M: [ -8.3  43.0  -3.1 -21.9  18.2  15.4  18.5  -1.5  18.5  12.3  -3.2 -27.9
  38.9]
P: [ 10.7  -8.6  43.0  -3.1 -21.9  18.2  15.4  18.5  -1.5  12.3 -26.0 -43.4
  -4.9]
F: [-57.9   5.5 -13.3 -21.1  20.8  48.7  17.5  -1.5  18.5  12.3  -3.2 -27.9
 -20.4]
[-57.9   5.5 -13.3 -21.1  20.8  48.7  17.5  -1.5  18.5  12.3  -3.2 -27.9
 -20.4]  F
rev: [ -1.5  18.5  15.4  18.2 -21.9  -3.1  43.0  -8.6]  P
rev: [ 12.3  18.5  -1.5  18.5  15.4  18.2 -21.9]  M

X: [ -6.2  12.2  20.3  -0.9  -5.9  -1.0 -23.9   9.3   6.9  11.2 -13.9 -16.9
   1.0   2.5  14.9  -5.7   2.1  -1.1  20.6  -6.1 -10.7   5.7  -2.4  16.8
  -7.9 -19.8   1.6   8.5  25.9  -2.1]
L: [-15.1 -26.3  37.3 -15.1  -9.7   6.3 -33.9 -20.0 -15.7   9.5 -28.5 -12.5
 -59.2  30.1  -3.8 -14.2  20.8  -0.3  -6.9 -19.9 -25.2  -6.6 -11.5 -31.3
  -8.6 -17.9  10.7 -36.1  47.0   1.5]
A: [-56.6 -31.7  -7.4   1.8   8.6   6.5   9.2 -32.5   8.0  -2.6  -3.1  25.5
 -31.2   8.1 -30.0  10.1  11.8 -17.8 -40.0  -9.9  -7.0  -3.2  -2.8 -70.5
   8.6  30.5  11.5 -43.2  -6.0   7.9]
D: [ -6.2  12.2  20.3  -0.9  -5.9  -1.0 -23.9   9.3 -11.4  11.2 -13.9 -16.9
   1.0   2.5  14.9  -5.7   2.1  -1.1  20.6  -6.1 -10.7   5.7  -2.4  16.8
  -7.9 -19.8   1.6   8.5  25.9  -2.1]
E: [  9.5   0.1 -16.3  35.7  12.1 -11.1   6.0 -24.0   6.0  33.2 -27.9   0.2
  21.2  -3.8  30.1  29.8  -0.4 -23.6  12.9 -13.9 -25.7  21.7   9.1  -2.7
  -3.8  -2.7   4.1   9.3 -12.4  32.6]
T: [-31.7 -56.6  22.8 -32.5  -4.3  39.0  -7.4  23.9   1.7  16.7 -10.8 -15.8
  11.4  32.6  29.8 -24.2  17.6  -2.8  14.0 -15.9   0.1 -16.4 -26.1   8.3
  11.1  31.5   1.4 -16.7   4.4 -24.2]
W: [-31.7  35.0  22.8 -32.5  -4.3  39.0  -7.4  23.9   1.7  16.7 -10.8 -15.8
  11.4 -17.3  29.8 -24.2  17.6  -2.8  14.0 -15.9   0.1 -16.4 -26.1   8.3
  11.1  31.5   1.4 -16.7   4.4 -24.2]
[-31.7 -56.6  22.8 -32.5  -4.3  39.0  -7.4  23.9   1.7  16.7 -10.8 -15.8
  11.4  32.6  29.8 -24.2  17.6  -2.8  14.0 -15.9   0.1 -16.4 -26.1   8.3
  11.1  31.5   1.4 -16.7   4.4 -24.2]  T
[-15.1 -26.3  37.3 -15.1  -9.7   6.3 -33.9 -20.0 -15.7   9.5 -28.5 -12.5
 -59.2  30.1  -3.8 -14.2  20.8  -0.3  -6.9 -19.9 -25.2  -6.6 -11.5 -31.3
  -8.6 -17.9  10.7 -36.1  47.0   1.5]  L

J: [ 25.8  38.0 -11.9  48.3  35.7 -13.8 -84.9  36.4]
K: [-19.8 -21.2  44.1 -24.9 -15.9 -21.2 -22.5   3.4]
B: [-30.5 -36.8  46.1 -30.5 -35.4 -14.2  14.3 -19.3]
rev: [ 35.7  48.3 -11.9  38.0]  J
rev: [-14.2 -35.4]  B

